Each row has a hidden stage along a path, written after it and counted from one end. A new block has a new path.
[-16 -18  -7 -16  -6   7 -10   6  21   3  -7   9  -3   1  -3 -25 -33 -12
  16  44  24  -1  17] => 1
[ -6 -17  -4  -1   4   1 -14  13  30   4 -25   4   0   2   1 -33 -35  -1
  22  42  27  -6  15] => 1
[ -9 -14 -11 -14   3  -4   5   7  16  13 -17  19  -3   9 -14 -16 -48  -4
  29  52  13   2  21] => 3
[ -6  -4  -3  -9  -9   0   2  10  -1   2  11  -6   4   1   7  -6 -16  -2
   6  12   4   2  -2] => 3
[ -8 -15   5 -12   3  -4 -12  10  25   9  -9   3  -1   0   8 -23 -17  -3
   6  19  15  -8  14] => 1
[-12 -21   6  -2 -10   4  -6  -8  -9   7   3 -12   7   1   4 -19 -13  -4
   2  -3   9  -7  -4] => 2
[ -2   7   1   5   0   2 -15   5 -15   7  20 -13   6  -2  10   9  18   8
  -5 -40   4   9  -7] => 4
[  5 -32 -15 -27  20  -5  20  27  81  -4 -81  46  13 -22 -27 -63 -81  -4
  62  81  42  16  56] => 1
[ -7 -17  -9 -16  -6   4   3  16  28   8 -26  25   5   9  -5 -25 -45  -9
  28  54  21  -3  18] => 2
[-14 -13   5 -12  -5   4  -7  12 -17  21  -5 -20   2  -2   2 -13  -2 -12
 -12  -6   8  -8   0] => 1
[-23 -13   3  -2  -8   6 -13   6 -16  10   0 -12   2  -3   3 -10   1  -8
  -3  -7   9 -11  -6] => 1
[  2  -1  -6  -1  -8   6  -7  11  -5  12   5 -20  17   1   0   9   2   2
   0  -7   6   3   1] => 4
[-10   5   0 -15 -13   0 -19   3 -20   9  17 -30   7  -1   2  11   8  12
 -10 -37 -11  -6 -13] => 4
[ -8  -3  -6 -14   3  -5  17  20  46  10 -11  13  12   7  -8  -8 -21   3
   5  57  10   6  17] => 4
[ 2 14  5 -3 -1 -2  7  4  3  8  3 -1 13  1 -3 -1  4 11  8 -8 16  0  6] => 4
[ -5  -4   3  -8  -1   2  -9   0   4  17 -19 -14  -3  -5   4 -19 -10  -3
  -1   3  17  -3  17] => 1
[-14 -27  -2  -6   4   2   5  -2  20   6 -20  10   5   4   0 -25 -31  -6
  13  38  15   3  15] => 1
[ -9 -14  10  -7   2  -6 -11   7 -13  13  -6 -16   3 -18   3 -18 -10  -3
 -13  -2   7 -20  15] => 1
[  1  -1  -5 -13   1   5   0   4  19  -6  -8   4  -3   4  -6  -6 -23   6
  16  29   0   5   8] => 4
[-11  -7   2  -5 -12   0  -5  14  12  -6  10  17   6   9   0 -17 -22   1
  12  27  11   4  -1] => 3
[-12 -16   4  -7  -8   2 -15   4  -6   6   0   4  -1   0   3 -10 -22 -11
  16  17  35   2  -4] => 2
[-13 -10  13  -6  -3  -3   1  15   7  -1   5   1   1   6  -1 -18 -24   0
  14  25  10  -7   0] => 2
[-18 -11   4  -3   0   1  -9  11  -2   6  -7 -15  -7   0   3 -17 -21  -4
   2  17  -6 -11   0] => 1
[ -3 -15  -8 -15  16  -2   5  20  25  14 -44  10  -3   3   4 -41 -31   1
  16  46  23 -10  33] => 1
[-22   3   5   3 -16   1 -17  27 -24  15  27 -10   5   4  11   8   4 -10
  -8 -19 -10   5 -21] => 3
[-36 -13  -1 -14   6  -7  10  12  28  -2 -18  19   9   2  -7 -16 -50  -2
  34  57  12  10  21] => 3
[-20  -2  -4  -7   3  -6  -1  10   0   1   8   8   5   0  -9 -14 -28 -14
  10  24  27   6   3] => 2
[-15  -3  -3  -7  -6  -1 -16  15  -4   8  16  -2   8   6  -4  13 -19   2
   4  -2   6  -4  -1] => 3
[-14 -16   2  -1  -4  -7  -1  11  -9  -2 -13  -3  -4  -5   3 -20   0  -8
  -5 -14  20  -5   5] => 1
[-10  -9  29  11   1   2  -8   1 -44  12   5 -27 -12  -5  18  -4  34  -1
 -29 -38   6 -21  -3] => 1
[-11  -3   7   3  -4   7 -12   2  -9   3  -2 -13  -8  -1   5 -14  -4  -1
  -4  10  11   8   2] => 2
[ -8 -14   1  -5 -10   1  -7  12   0   3 -32  -7  10  -1   0  -9 -14  -5
  -1   7   6   2  -5] => 2
[-17 -15   6   2  -2   3  -4  15   3   9  -6  -6   3   5 -10 -27 -27  -7
   2  16   1  -4   8] => 2
[  1  -1  -3   5   9  -1 -17  10   0   1   3  10  12   2   9   4  -2   8
   1 -16  -3   8  11] => 4
[-16  11   9   4 -27   5 -21   4 -50  13  49 -33  -1   4  10  22  35   5
 -36 -58 -14  -5 -34] => 4
[-17  -6   7   6 -12  -1 -20  10 -23   1  21  -5 -16  -1   9   4   2  -7
  -5 -24 -11   1  -9] => 3
[ -6 -14   8 -11 -26   1  -5  17  17   8 -10   1  -3  -1  -2 -23 -35  -3
  17  29  20  -9  13] => 1
[ -7   7  -6   5   2  -5   8  23  14  -3   5  25   0  14  -4 -18 -37 -10
  39  42  12   6  12] => 3
[ -9 -20  -7  -6  -2  -1  -4  15   2  18 -12  -4  -1   8   5 -24  -2  -2
   8  14  24   2  16] => 1
